Below are the code and all the weights of a small trained network. Each question names an input and a class and asks about switching units off, where a switched-off unit gives its printed mean instead of its output.

import numpy as np


def w(rows, s, z=0):
    codes = np.array(rows[::2]) - 128.0
    scale = np.full(codes.shape[1], s)
    scale[-1] = z or s
    return codes * scale


def norm(h):
    return h / np.sqrt((h * h).mean(-1, keepdims=True) + 1e-5)


def f(y):
    return y / 2 * (1 + np.tanh(0.7978845608 * (y + 0.044715 * y**3)))


def log_softmax(a):
    a = a - a.max(-1, keepdims=True)
    return a - np.log(np.exp(a).sum(-1, keepdims=True))


def net(x, mask):
    res = np.array(x, float).reshape(1, 8) / 4 @ E
    u = 0
    for l in range(2):
        y = f(norm(res) @ A[l][:, :-1].T + A[l][:, -1])
        res = res + np.where(mask[u : u + 13], y, B[l][:, -1]) @ B[l][:, :-1]
        u += 13
    return log_softmax(norm(res)[-1] @ U[:, :-1].T + U[:, -1])


A, B = {}, {}
E = w([
[120,144,126,138,136],'x0',
[129,127,130,126,128],'x1',
[124,133,117,38,215],'x2',
[129,125,130,127,126],'x3',
[254,146,115,186,160],'x4',
[130,126,126,127,127],'x5',
[67,23,102,188,188],'x6',
[128,126,131,127,127],'x7',
],0.012)
A[0] = w([
[132,161,119,177,6,168],'0.n1',
[124,128,123,126,138,127],'0.n2',
[57,85,124,136,131,88],'0.n3',
[94,54,95,144,198,77],'0.n4',
[53,120,146,165,25,123],'0.n5',
[172,123,133,185,111,70],'0.n6',
[109,154,131,61,110,253],'0.n7',
[106,93,104,160,160,186],'0.n8',
[107,71,112,200,86,77],'0.n9',
[101,132,151,112,64,102],'0.n10',
[158,94,119,166,168,95],'0.n11',
[204,126,130,117,164,160],'0.n12',
[198,145,109,128,159,127],'0.n13',
],0.018,0.0051)
B[0] = w([
[111,56,214,133,202,254],'0.n1',
[108,144,142,128,134,129],'0.n2',
[155,176,177,93,36,194],'0.n3',
[137,112,231,112,144,214],'0.n4',
[190,136,165,151,250,242],'0.n5',
[65,115,91,175,90,172],'0.n6',
[105,85,42,81,141,228],'0.n7',
[112,87,120,177,85,190],'0.n8',
[133,160,42,173,96,201],'0.n9',
[121,115,103,151,196,182],'0.n10',
[85,104,85,185,157,168],'0.n11',
[169,196,156,154,135,194],'0.n12',
[175,174,165,132,122,189],'0.n13',
],0.025,0.011)
A[1] = w([
[121,151,182,169,152,3],'1.n1',
[122,114,152,181,184,107],'1.n2',
[127,107,122,128,129,48],'1.n3',
[110,151,132,138,102,239],'1.n4',
[64,107,175,75,51,172],'1.n5',
[77,105,2,170,97,112],'1.n6',
[164,112,163,164,132,54],'1.n7',
[107,136,60,61,132,75],'1.n8',
[179,219,74,146,108,108],'1.n9',
[133,93,106,148,106,81],'1.n10',
[130,160,148,132,78,157],'1.n11',
[174,109,172,158,132,79],'1.n12',
[58,95,144,162,146,176],'1.n13',
],0.022,0.0031)
B[1] = w([
[129,118,83,119,52,216],'1.n1',
[131,146,149,93,58,254],'1.n2',
[144,134,122,125,134,125],'1.n3',
[137,131,148,144,157,138],'1.n4',
[158,107,119,118,219,176],'1.n5',
[2,155,129,164,196,176],'1.n6',
[104,137,97,108,78,208],'1.n7',
[101,160,137,201,93,173],'1.n8',
[116,55,151,92,196,172],'1.n9',
[113,176,153,121,139,131],'1.n10',
[127,139,127,133,167,149],'1.n11',
[94,151,95,113,82,224],'1.n12',
[182,162,100,106,162,197],'1.n13',
],0.034,0.013)
U = w([
[175,80,158,47,204,249],'0',
[159,137,133,93,8,111],'1',
[27,153,85,172,163,33],'2',
],0.016,0.0016)

Each question gives the input, the list of numbers given to net, and the class t.
The units are the neurons (one row each of A and B). Each row of codes is followed by its name. A weight is (code - 128) times the scale printed after its matrix; where a second scale follows, it is the last column's (A, B and U).
mask holds one flag per neuron, layer by layer. A switched-off neuron (its flag False) gives its mean, the last column of its row in B, instead of its output. The means were averaged over made-up inputs and are rounded, as every weight is.
A unit's drop is (log p(t) with every unit on - log p(t) with that unit switched off) / (log p(t) with every unit on - log p(t) with every unit switched off).
The circuit of an input: a set's keep is (log p(t) with only the set's units on - log p(t) with every unit switched off) / (log p(t) with every unit on - log p(t) with every unit switched off). Starting from the 12 units with the biggest drops (on a tie, the unit counted first), units are removed one at a time, each time the one whose removal leaves the highest keep (on an exact tie, the one counted first), for as long as the keep stays at least 0.8.
units of the circuit, in order: the units of the circuit, biggest drop first
unit that matters most: the unit with the biggest drop
top k neurons in layer l: the k neurons of layer l with the biggest drops, biggest first
drop of u: that unit's drop, to one decimal
input [0,0,-3,1,-6,6,4,-4], class 1: unit that matters most : 0.n5
input [0,2,2,2,6,1,1,0], class 1: top 2 neurons in layer 0 : [0.n7 0.n9]
input [-1,-3,7,4,-1,-1,-6,-7], class 2: units of the circuit, in order : [0.n7 1.n8]
input [-3,-8,4,5,1,7,0,3], class 0: units of the circuit, in order : [0.n1 1.n9 0.n12]
input [-3,3,-2,1,-3,6,0,5], class 0: top 2 neurons in layer 0 : [0.n5 0.n10]
input [5,-6,1,2,-4,3,-7,1], class 2: top 3 neurons in layer 0 : [0.n7 0.n4 0.n5]
input [2,4,2,-3,0,8,-5,-6], class 2: top 2 neurons in layer 1 : [1.n8 1.n2]
input [-7,-2,6,-5,0,-3,-3,-6], class 2: top 4 neurons in layer 0 : [0.n7 0.n5 0.n3 0.n4]
input [6,-6,-5,3,6,-6,0,3], class 1: top 3 neurons in layer 0 : [0.n1 0.n7 0.n13]
input [3,4,8,-5,0,3,-2,1], class 2: top 3 neurons in layer 0 : [0.n7 0.n5 0.n3]
input [-3,-3,0,6,-8,-7,-3,6], class 0: top 2 neurons in layer 0 : [0.n5 0.n9]
input [6,2,8,1,-1,8,-4,5], class 2: top 3 neurons in layer 0 : [0.n7 0.n5 0.n4]
input [0,4,1,-1,0,-8,1,-5], class 0: top 2 neurons in layer 1 : [1.n5 1.n2]
input [3,4,-5,-1,-8,2,2,-3], class 1: units of the circuit, in order : [0.n3]
input [6,6,3,-4,1,2,5,8], class 1: top 2 neurons in layer 0 : [0.n4 0.n7]
input [-1,2,-1,0,-5,8,6,6], class 1: drop of 0.n5 : 0.4
input [3,-4,2,-2,-2,-1,5,2], class 0: drop of 0.n5 : 0.8
